Known rows, with every step that occurs
X-H-U-L-C-T-A: [  -5  154  -67   28 -132   56   69  -49  229  -67 -145  -11  -68  -91
 -108  -45   11  -38   19   75 -268  205  121   27  -27  -52  -67   -1
   73   52   -5   41    3  -26   86  -97  -80  184  -32  -50   61   45
   -6  131  -75    4  252  -14   52    7  -83   33    8  -74   66   -4
  -33  117]
A-S-U-C-T: [  98  288   -8   56  100    6  -18  105  199  -85  -34  132  -93  -10
    2  -62   98  -12   10 -154   40   47  -74    9  -23  -27  -25  -37
  -80 -139  -37   -5   34  -31  -93   73 -126    8  -62   84  -91   47
   69   66  -89   -6   38  -45   34  -43   15   33  136  -15   54  -79
   -5 -106]
F-X-H-T-C: [   5  134   60   23 -170   31   18  -28  -11  227   49   19  139   90
   84   26   -5   -4   44 -139   15 -123   -7    8  -19   32  -44  101
  -96   15   19  -39  -43   93   21  163  -62  -35  136   24  -20  -12
   72  -29   12  -18 -167 -101   -8  173  -62   35   -9  -27 -124   -7
  -52  199]
Y-F-X-H: [  17   66   45   17  114  -16    3  132  -52  111  108  -65   25  257
  227   63 -110   85    8   12   64 -137  -54   34  -31   10   52  158
  -98  104  -80  -14  -12   81  -75   17  -67  -81   85    7  -25   18
   30  -67   -3   78   33  -82  -55   75 -137   15 -111  -26 -253   82
 -155   42]
F-X-H-S: [ -32  -52   78 -126 -100  -28   11   65  -32   44   17  -58   24  183
  137   13  -49   77   10   25   73  -10   23  -23    9   66  -25  142
  -40    0  -60 -121  -35  -58  -12   56   36  -13   62  -57  -38   19
  -10  -29    9   35  -85 -110   -3  -50  -58  -63   67 -100 -104   48
 -100  131]
L-R-C-T: [  -2  385  -26  174  -63  -11    4   83  153 -110   13 -150   -9 -255
  -73    0  -42  -64  -56  -51   39 -190 -105  -68  -85  -64  131  -75
  -92 -118   12   55  -28   82  -33  -11  -57  216   52  -14   51   74
   23   49  -28  -39  -58   -1   14   63   68  146  117 -106  -76   -9
  -91   78]
Y-C-T-A-F-X: [  42  236  -89 -129  -37    8   38   38   85   26    2 -103   25   33
 -208   31  -56   89  123  -32  204  -86  -52   -4  -27  -13   -4  -58
   40   -3  -63   51   15   45  -18  -39 -262  -26   48  -43  -52    9
  127   31   78   32  -69  -37   -8   26 -124  -21 -128  120  -15   -2
 -108  150]
Y-C-T-L-S: [ -51  147  -48  252 -113   47   -9  -35  145 -242 -116 -105  -13   11
 -109   37  -89  137   15   66  121    6  -38   47  -56   25   68   -3
   59 -105  -16    6   55  -17    1  -44 -220   66  -23   -4  -80  119
   16  122   21  -69    6  104  -37  -17   50   -9   58   11  -16  -17
   14  -93]
X-H-U-C-R-L-T-A-P: [ -53 -168    2   88  317  -13   -8   -6  -44  -58    4  110 -139  -72
  -76  -67  -12  -52 -116  150 -309   61   39   11    6  -26  103  -98
  -62  176   15   71  101  -29   51  -40  -55  -94  -41  -27  199  -21
   -3   51  -25    8  173   87   73  100 -125  -57 -150   33  -53   -1
   10 -219]
S-U-A-X-H-T: [ 167  149   83  114  106   48    7  104   15   89   29  -34  112   24
   22  -13  -84  -27   33 -238   71   75  -80   -1   10    6 -208  -53
  -33  -84  -46   -7   -8   52   19  141  -43 -253  -41    8  -64  -57
   42   41   -8  113   51 -236  -44  -13  -71  -26  136   47   -2   18
   -4   93]
T-L-S-C-R-X-H-U-A: [ -84 -515  -69 -124  -47   -4  -63 -174 -149  -75  -84  -75   59  -57
   -2   20   38   59  -16   91 -185  158   88  100   31   27  112   13
   50    1   17  -49   -4   22   45 -193  150   53 -124 -109   67   26
   66  -44   -6  -19   93   87  -31   25  110  -32   58  -56  154   33
  165 -119]
U-X-H-S-C-T-A: [   0  174   16 -198 -120   37   14  -14   -8   45 -113  -73  -39 -218
 -212 -114  -45    3   83 -109  -44  234   74   -5  -63   20 -112  -34
   -9   -9  -24 -155   64   66   22   89   14  288   25  -85  -63  -54
   19  -18    1  -91  170  -85  -15  -19  -17   39    4  -72 -220   35
   46   -7]
F-X-H-T: [  33  225   30   61  -72   17   40   35  -51  162   80  -57  163  169
  128  -16  -33   35    4 -160  127 -122  -32  -56  -22   49  -94  109
  -80   -3    2  -48  -62   98   11  112  -49  -44   97  -17  -33   -8
   11  -29  -19   34 -105 -132   -4   77  -92   10   43  -87 -380   14
 -101  187]
S-U-C-T-A-X-H: [ 123  208   29  148  135   20   -6  119  104  105   40   82   -4 -236
  -63  -92  -80  -29   78 -179  -94  141  -71   12  -31  -15  -76  -37
   40   19  -91  -12   45  -87   26   78 -170 -138  -31    3  -47  -14
   94   53  -61   56  136 -162   50   58 -244  -19   33   62  274  -19
   14   61]
F-X-H-U-L: [ -29 -106   54  -34 -112  -34   32   69   80   37   81  -16   54  224
  122   53    0  -15   24   13 -121  -34   50  -25   62   19   21  174
  -60   27  -76   12  -51   32   37  -77   77  -15  -11  -24   20   82
    3  -10  -52   65  -10  -61   33  -80 -150  -24  147  -96   -4  -15
 -110  159]
F-X-H-U: [ -13  -96   37  -69   65  -33   14   78   31   42   33  -61   33  196
  104   22  -58    8  -11  -21  -77  -84  -27    6   51   68   11  114
  -96   -9  -70  -29  -56   30    0  -20   52  -77   49  -74   51   50
   21   10  -28   95  -34  -95   21    5 -127  -42  100 -138 -104  -34
  -99  178]
A-P-Y-C-T-L-S: [ -75   80  -52  167  -64   61   14  -19  221 -278 -109 -124  -49 -197
  -77   59 -260  170   30   62   28  -23   -1  -38  -92  -53   62   89
  121 -109  -12  115  121  -65    3  -97 -184  164  -64   13  -52  146
  -46   81   70 -132  -16  210  -80   40   -3  -78   64 -144 -117  -78
   11 -218]
X-H-U-C: [ -10   12   90   43   83  -22  -23   31  107   56  -34  101  -83  -14
   53   11   32  -23  -31  -47 -235   -3   -1   68   -7   25   -6    4
  -92  -38  -73   -3   37   -2  -12  -21  -82   55  -27  -29  101   83
   -9   61  -92   34   87  -67   45   -5 -107  -18  147 -113  178  -26
   -2  -24]
U-A-X-H: [ 113   12  105   67   75   16   -9  137  -37   83   47  -92   49  -27
  109   70 -226    7  -38  -83  -28   46  -20  144  -35  -13  -84    9
  -80  -45  -57  -57    6  138  -28    1  -73  -94   14  -39    1   37
   99    2   19  105  135 -191  -94    7 -130   -9   88   70  171  120
  -48   69]
X-H-U-A-S: [  46  -61   60 -109   77  -10    6  101   15 -120 -175    2  -54   87
   99   43  -69   19  -74   37  -38   69   42  160    8   -2 -109   15
 -108 -131  -13  -43   15  131  -46  -51    2 -120  -65  -53   27   25
   86   65  -22   85  145  -70 -123 -138   67  -37  117  -66  119   29
  -80  -24]
A-U-L-T-H: [  89    7   51  380  155   -7   46   63  133  -32   82  -20  -10   20
   52  122   41  -35 -176  -60  -38  -94 -106   97   70   22  155  -97
  -59   69   37   26  -23   30    1  -65 -163  227    3   46   25   94
  -35   36    3  -40   99   82   17  -98 -143    7  -15  139  -51    1
  -52   24]
T-A-U-H: [  86  266  -49  219  313    0   52   23  -17   88  -11   12   38   97
   83   79  -51  -58 -157  -15  -72 -103  -49   72   50  -37   69  -23
  -29   75    0   60  -35  173  -19 -119 -198   27    3  -51   10    7
  -68   49  -50  -16   50   39   13 -106 -169   62  -91   14  -17   14
    0  118]
U-A-F-X-H-T-C-R-L-S: [ -47 -554   21  -89 -311    1   -7  -84 -215   13   88   41   66  -48
   65  -18  -43  -56   87  149  197  -56   98    6  -27  -63 -140  -52
   -2   -2   92  -42   18  -36    6    8   63 -177    7   80  -67  -64
   55  -53   44   -2 -208  -44 -107  107  212   22 -246  239  185   69
  118   24]
L-S-U-X-H-T-A: [  88   83   23  194   46   19    7   15  -53   71 -130   82   42 -102
  -23  -62  -80  -72   53  -89  131   99  -26  -40   -2   71 -240   85
   42  -78   23 -108  -14   74   15   -9  -27  -67  -48    4 -143  -85
 -143   35  -51    1   79  -32  -30  -97  -21  -27   17  -34 -398  -50
   32  -30]
T-C-R-X-H-S-U-A-P: [ -87 -417    6 -200   83    9  -79  -53 -108   54  -19   94  -18   26
  -51   15  210  -22  -27   45  -99  121   94  103   40  -17   18  -83
  -42   46  -80  -73   30 -135  -22   88  109 -211  -42  -16    2  -69
   43  -43   66  -10 -176    2  -13  124  112  -95   60   -9  240   27
   37  -37]
Y-C-R-X-H-T-L: [ -74   34  -86  124  -41   24  -43 -124 -166    6   24  -71  106  -16
    6   14  220  120  -57  -84  102  -25    4   36 -101   43  195  -78
   86   48    6   16  -11   62   19  158 -144  -57   18  -40   69   21
   17  -12   43  -11 -171   28   -1  144   30  -34    4  -18   69   21
  -13  -11]
L-H-T-A-U-C-R-X: [  21  138 -225  103  204   -6   -3 -196 -196  144   48  169  123  -99
  -23  -70  156  -20 -140  -62   12  -17  -42  -73   14   -5  146 -175
   27  140   56   -4  -88   25  -52  -86 -175   66   -6   44   97  -26
  -55    6  -12  -81   28   48   93  110  -51   56 -113  -88 -257   37
  147   70]
S-T-A-F-X: [  99  354  -28 -174  -50   33   41  -47   19  159   -2  -95   58  217
  -49   20  -66   58   57 -126  228 -175  -86   24   42   45  -95  128
   21   44  -16  103  -49  186   -4  -19 -140  124   25  -37   -4  -35
  124 -107   32   57   23    0   41  -23 -159   11  -87  173  -38  -25
  -68  201]
T-L-H-U-A-P-X: [ -21   50 -152  183  421   30   28   34  -81 -117   11  -16   38  -36
  -45   96 -140   74 -149  149  -40   69    8  121  105   55  -14   19
   42  -42  -34   62  -19  105   -7 -272  121   87  -54   -2   47   55
   -5   58   59   48   76  274  -19 -134  -80 -116   36 -159  -36  -49
  105 -141]
P-U-L-S-H-T-C-R: [-131 -267  -45  258 -345    0    0 -128   90    5   86   45   41  -31
    7    4   25 -156  -23   46    1 -133  142  -43   85   26  174 -148
   29  -49  162    5  -23  -58   17  -98    3   92   79  121  -48   38
  -93   60  -36  -61  -97  143   59   45  161   90   29   54  -87  -37
   67  -19]
Y-F-X-H-S: [ -46   -3   83 -177  -23  -21    6   87  -33   14   34  -64  -30  248
  149   24  -95  138   41   77  104  -25    4  -60   -4   25   37  133
  -34   88  -98  -79    5  -52  -68   70   -4  -72   57   -6  -35  -19
   -8  -49   27   31  -45 -103  -40  -39  -36  -46  -93  -81 -229   93
 -136   28]
R-C-T-A: [   5  432  -98  101  -20   40   44   33  143  -53 -159 -107  -24 -165
 -217    2  -49   30  -35  -81 -130  -49   -5   52  -48   -8  -37 -134
   72  -23    0   10   -7  156   -9    3 -143  132   71  -74   45   64
   52   63  -24  -45   -4   23   20   21  -26   83  -47  -31 -149  -31
  -73  168]
T-C-R-L-S-U-A: [ -31 -514  -39   88  -33    2  -63    9  -24 -132  -90   52  -88  156
   24   78   45 -150    0  220 -151   -5   14  177   60  -36  -77  -82
  -63  -18   58    4   31   -9  -50  -80  152 -195  -50   64  -60   62
  -40   61  -47   24   60   52  -42   25  194   60 -103  223  129   -2
  177 -115]
S-C-T-A-P-X: [  49  439 -158  -23  220   72   49  -25  110   95   18 -127   25  -50
 -212  -21 -196   79  -19  -93  -89   92  -29   56   -2  -21  -30    3
   -6   23   14   -7   22  165   11  -57   99  144   80  -75   -8    1
  120  -55   34  -58  102  109   15   93 -113   63  -80 -136 -365  -47
   44  -71]
S-U-C-R-X-H-T: [   8  -41  -52   81   57   -4  -62  -68  -85  148  113  155   70  -52
   53  -85  323  -49   -8 -230   -4   -2  -49  -50  -39    8   34  -93
  -13   42  -19  -26  -33  -80  -34  156  -44  -98  -25   28   31  -30
  -36  -41  -88    0 -109  -82  110  176   21    9   83  -45  -49  -29
   54  -14]
X-H-S-U-A-P-F: [  -1  -30  116 -222  193   46  -10   83   34  -80  -60   44  -75   26
   81   41  -49   34    3   32   14  126   14   67  -11  -28 -204   55
  -10  -27  -91   24   99 -118   -7   36  115 -124 -125  -23 -166  -56
 -108   -4   24   90  -19  -16 -102 -102  -25 -145   15 -155  238  -42
  -74 -186]
U-L-S-T-C-R: [ -89  -68   -4  -34 -490   51  -31 -168  162  -28   -1   22  -45  170
  -17   23  102  -75  -15   37   42 -110   50   79    6  -36  114   91
  -53   42   64   33   -5   11  -13   57  -99  214   17   66   18   68
   23  -43  -34 -143  -62  135   33  132  161  162   70  201  167   26
   64   26]
T-L-R-X: [   2  160  -29  269   98  -15  -42  -11  -65   -6   45 -143  116  -22
  171  158  -69   16  -89    7   24 -139 -132   35  -11   28  218  174
  -61  -19   26   72  -81  273  -40 -165   70  213  -36   -9   12   95
   30  -50    6   56   97   70   41  -98 -134   19   65  -88  -22    3
  -18  -72]
Y-C-R-L-S-T-H-U: [-107 -326  -32  -45  -96  -60  -53  -94   17 -257 -134   30 -166  172
 -170  -42  140  -16  -64  195  -69 -147  -35   61   47   32   16 -245
   89  -64   94   32   19 -201  -13  -25   40 -143   27   21  198   86
  -86   99   20  -80  -47  158   32    4  270    0   42  234   44  -44
  141  -39]
F-X-H-T-C-R-L-S: [ -96 -400    0   46 -286  -12  -14  -88 -153   21   74   49   61   79
  140  -48  -39  -58   27  135   38  -90   59  -47  -27  -10   -6   48
  -28   40  117  -83  -30  -60   13   99  122 -192  108   72  -14   -5
  -17  -31    0  -48 -208  -24  -29  183  159   68 -154   80 -137   26
   90   58]
F-X-H-S-C-T: [ -26   49   22 -238 -207   11   21  -12   68   45   40 -105   58   75
  -47 -103   -3   90  105 -104   25   93   24  -82  -24   19  -31   52
  -51  -10  -43 -109    7 -129   40  137   61  124   77  -66  -62  -16
   93  -48    9  -53   -5 -129   19   88    8   29   96 -119 -216   32
  -22  107]
P-A-U-H-S-T-C-R-L: [-115  -18  -33  -19  120   54   17 -146   53  -88   69   95 -121    7
  -83  -87  166 -100 -140   51 -112  -50   19  -26   64  -73  122 -166
  -83  195   83  130   36  -64  -54  195   87 -143   18   33  113  -65
   -4  -68    0 -143  -68   97   24   62  354  121 -105   47  573   27
  186   51]
S-X-H-U-L-R: [  31   53   82  151  -16  -53   -4  106   39   25  133  -66  -34   28
   96   65   10 -116    0   28  -46 -107  -42  -88   17  -15  141  173
  -99  -42  -13   82  -45   51   63 -210  173   40  -25   34   40   46
 -134  -11  -41   58   68    5   -2  -83   -2   27  177  -21  247   -5
  -62  -62]
H-S-C-T-A: [ -13  318  -61 -193 -159   62   36  -62  202  -15 -181 -138  -32   49
 -247  -32  -60   59   59  -65 -122  131   30   14    6   22  -86  -51
    7    1   16  -49   39   73   23   53  -23  261   37  -98  -29    4
   68   35   -1  -75  178  -44   49  -60  -20   76   -7  -48 -303   18
   43   39]
T-L-C-R-X-H: [ -26 -177 -104   98  112    5  -46 -111 -150   47   33  -69  -24 -108
  197   39  127   36 -133   65 -118   77   58  131  -95   33  260   45
   84   76   11  -18  -65   27   -3  -48  -34  230   13  -48  104   61
   -8  -42  -14   61   -7   58   36  164  -53  -15  -47  -41  287   45
   37  -14]
Y-C-T-H-S-U-A-P-F: [ -46   87   42 -281  122   30  -11  101  111 -205 -104   48 -111 -132
 -274   23  111   56   47   27    6   64  -15   49    2  -55 -168 -270
   91  -86  -70    4  142 -286  -31   15  -27 -123  -70   22 -129  -12
  -92  121   99  -48 -184   75  -78  -80   92 -180   -9   11  182  -78
  -20 -136]
U-X-H-S: [ -16  -25  122  -59  -28  -11  -21   74  -57   -6  -26  -26  -92  -88
   35   -6  -41  -14  -26  -40   67   90   41   13  -51   62  -54   33
  -69  -73  -68 -173   17   61  -67   84   20  185   24  -30  -40   12
  -98  -12    1   -1    0  -99  -33 -111    4  -34  106  -92  -84   39
  -34  -28]
U-C-R-L-S-H-T: [ -85 -133  -33  215  -31  -41  -40  -35  -61  -47   73  125  -33   17
   36 -101   71 -118  -28   79  -74  -40   47  -88  -10   -9   -1 -149
   21  -44  189  -44    6  -65  -22  -59   60   44   47  111   -8   44
 -206   40  -83  -55 -129   37   62  -13  183   59 -113   85 -295    3
  156 -220]
L-H-U-A: [   8  -29  -87  102  159    3   10   60   63  -84  -83   30   15  131
  -34   93  -16  -53  -91   74 -103  -36  -18  144   81   40 -122  -71
 -100  -68   -4   42  -42   88  -58 -186  -51  106   -2  -13   68   71
  -32  134  -11   68  265   48   14  -85  -15   17  143  -46 -247   41
   37   22]

Rows
[ -11  -66 -130  223   66  -32   -7  -47  -58 -106  -70  169   -9  139
  -85  -15  154  -94   11  163   16  -38   -2  -79   20  -66  -60 -152
  154    6  117   92    8 -119   21  -30 -102 -357  -22   44    4  -58
 -199  143  -47  -63  -27  128   56  -52  153   44 -107  203 -225  -19
  123 -132]
Y-C-R-L-S-U-H-T-A
[ -30   12   80  -28 -137 -110   13   85   36    4   80  -27   46  -91
  103   42    9  -70   19  100 -118 -128   13 -171   15  -53  192  151
  -27  -47  -47   80  -78  -18   76 -177  137   29  -36   -9  112   64
  -13  -15  -44   26 -124    0   11  -68  -55   21  206 -176  227  -28
 -144  138]
F-X-H-U-L-R-C
[   3  320    5   76   24   27   91  -32  -96  201   89    0  163  181
   92   -6 -230  105   29   29   48 -103  119 -161   61  -23  -23   77
   38  158  -69   96   38  117   45 -138  -44 -229   -4   83  -40  -83
   57  -43   11   26  131   34  -24   -9 -230  -50  -73 -113 -456   34
 -151   61]
Y-F-X-H-T-A-P-U-L
[  26  117   89 -444  -83   27   -5  -39  -45  -32 -136   60  -16  259
   13  -26  -13  110   82   -3   45  -16   -8   36   44  -63  -18   95
  -91   45  -45   49   27   77  -59   75  -20 -262  -23   48   64  -80
  229  -54   51  -36   59  -28 -125   91  148   -5  -67   72  133   21
  -78   31]
Y-F-X-H-U-A-S-T-C
[   9   10   34  125  -64  -77   -5   91   66 -116   50   21  -59 -257
   80   40   80  -18   16  104   90   86  -45 -119   -1  -39  114   99
  139  -86  -31   27  -56 -194   48  -37  295   -9  -81   21   -9   15
 -105  -33  -39    9  -81   95   -1 -170   95   -9  143 -174  433  -62
  -60  -96]
P-X-H-S-U-L-R-C
[ 109   92   18  185  -24   25   33  -52  -45  145  -20   -5   -3  -97
  -28    1 -172   49   66  -78  284  -37  -10  -38  -39   67 -193   84
  150  -84   77  -30  -22   43   58 -102  -89  -52   34   25  -94 -100
 -112  -46   47   16  -46    9  -71  -59   66  -33 -129  158   22    7
   16  -50]
L-S-X-H-T-A-F
[ -33 -201  -12 -205  146  -29   16  -47 -144   50   50  -49  -29  154
  -31  -74  -69   54  -21  171 -131  123   72  -81   21    6  112   47
  -18  196   52  -20   48  -84  101   31  130  -43   50  -67   86 -108
   49  -94   80  -22  110   47   34  107  -87  -49 -177   34 -339   67
  -10 -150]
F-X-H-S-C-R-L-T-A-P
[ -13   57   32  -32   37  -46  -19  139   59 -128  -83   26 -156 -424
 -313  -78  198  -69   10 -144  -47   37    0  -67   19   60  -74 -314
  140 -181  -61 -162    3 -173  -59   83   48  190   27   32  -19   20
 -124   74    9 -111 -305   21   53 -149  152  -60  127   23    5 -119
   49  102]
R-C-T-H-S-U-X
[ -53   10   96 -229 -146  -81   12   55   51  -70  114   -8    6 -257
  167   74  -61  -57   51   97  -91 -120  -20 -190  -40 -101  204  192
   30   -6  -23  136  -48  -48   44 -165  214   64  -69    2   37   54
  -84  -58  -22   45 -160   35  -29  -64  -70    8   44 -256  463  -91
 -172   19]
P-F-X-H-U-L-R-C
[-112 -358    3   -4 -201   -2  -20  -68 -149  -13   91   43    5  144
  153  -40  -84    5   57  185   75 -110   41  -83  -45  -52   52   35
  -23  131   81  -41   12  -54  -43  117   77 -255  103  121  -11  -40
  -16  -50   20  -54 -163  -16  -65  192  183   88 -314  102 -251   69
   56  -45]
Y-F-X-H-T-C-R-L-S
[  13  138  112   -3 -145    6  -13   18   85  -50   94 -227   30 -299
   16  -64 -217   46   42  -45   82  131  -40 -118  -72   -9  201   94
  -17  -80  -17   -8   41  -62   99  106   57  257  -32  -33  -31  -19
  124  -18   49   -3   59 -108  -11  -52  -82   33  152  -72  372   52
   53  -52]
A-X-H-S-C-T-L-R
[ 185  -41   41  283  401  -24   -2  143 -108 -132 -101  127 -113  -72
   93   -8  -85  -50  -33   11   51  181 -103   76  -18   31  -88   61
  -10   -2   72   -8   11  145  -34   40   58 -160  -56   52  -53  -66
  -14    4   -2   91  412   27  -45 -136  -83  -40 -126  127 -203  -48
  -65 -285]
R-L-T-A-S-U-X-H
[-111  151    2 -499  -52   45  -48 -233 -151   44  -17  151  -52 -172
  -46 -119  107  114  -15  -36  -16   96   51  -62  -85  -61   47   29
  116  195  -18   10   67 -125  -21   89   -1   36  -67  -39   62 -100
  -22 -160   43 -105  -91   92   45  152   -1  -85 -131 -107  282   -3
   -3 -154]
U-C-R-X-H-S-T-A-P-F
[  64   88    8 -200    8   27  -19 -125  -68 -127 -181   49   57  133
   -1  -46   59  121  -37 -140   58   87  -48   75   18  -13 -137   11
  -23  -74   10    9  -51  118  -60   31   74 -195  -77  -42  103  -30
  169  -50   24   -1  227  -35  -43  -13  173  -29  186  -41  -12    2
  -53   -1]
R-X-H-U-A-S-T
[   0    0  108  -36 -159 -115   -4  115   25   -3   61   29   22  -42
  131   17  122  -46   80  109   39  -19    6 -209   29  -30  117  175
   55  -61  -72   39  -62 -209   86  -67  177  -34  -83   31  -34   -2
  -79  -32  -38   25 -168  -17   17 -154   -2  -33  226 -130  297  -28
 -129   74]
F-X-H-S-U-L-R-C
[  56 -148   41 -140   59  -38   23   89   15  107  -28    2  -26  100
   53   24  -10   37  109   31  187   38   -5    9   65   90 -130  130
  106    3  -84  -11  -19 -118   42   19   -8  -97  -47  -57 -122  -88
    3  -36   18  152  -65  -78   11 -189 -164 -134  -67   49  238  -36
  -83  119]
T-A-F-X-H-S-U
[  43  -92 -197  -64   55  -36   34  -86 -143  192  143   25   78   88
    1  -28    7  -65   31   73   95  -98   29  -38   13   21  -50  -55
   62   64  150  106  -61   68   37  -49   47  174   87   58   32  -73
    9  -74   47   58   65   62   65   18  -63  116 -212  165 -281   34
  157   23]
S-C-R-L-H-T-A-F-X
[ -13 -383   35 -526 -187  -37  -14    8 -137  130  104 -122   -8   35
   12  -15   83   16   77   35  139   46  126   26   -7   -6   23  -27
  -47    6  -58  -82   33  -90   20    5   26  153  -23  -88  -31  -75
  101 -121   40   44 -144 -111  -67   27   58  -22  -39   98  306  120
   33   54]
U-A-F-X-H-S-C-R
[ 106  -80   75  -49  -47   36   13   26  -27  216   57   63  125   32
    6   42   98  -49  149 -169  177  -56  -26   48   37    3 -208   10
  -37  -47  -43   49   -1   13   35  107  -66 -150  -23   53 -131  -98
  108  -32   25   84 -158 -119  -55   64  -20  -43  -43  142  251  -44
   -2  151]
S-U-A-F-X-H-T-C
[ -25  -93  -58  238   57   13  -18  -13   11   28  117  153  -12   95
   18   20  268 -225  -41  -49 -118 -151  -10    1   28  -64    6 -164
  -28   34  100  119  -14    8  -24  202   16 -110   67  109   25  -29
 -110   62  -69  -37 -178   51  120   75  119  144  -72  206   26  -68
  148   -7]
S-U-H-T-C-R-L
[  63 -240   92  217  264  -48  -24  134  -20 -179  -24   78 -164 -105
 -113   33   82  -91  -36  -10  -52   71 -113   -9   85   95  -89 -183
   35  -45   44  -84    9  -78  -67   42  158   81    0   84   -8    7
 -168   58   33  -12  137   52   87 -228   26  -99  -32  193 -303  -75
   71 -191]
R-L-T-H-S-U-X
[  12  -54  -46 -161 -105   34    5 -158   83   53  -58  -44   13 -197
 -170  -43  -15  132  113 -126   72  196   24   26  -56   13 -115  -53
  135    6    8  -40   11  -39   24   91    1  188    6  -87  -30  -78
  142  -93   79  -23  156  -64   38  -18   -5   13  -49  -13   52   32
   21   -3]
R-X-H-S-C-T-A-F
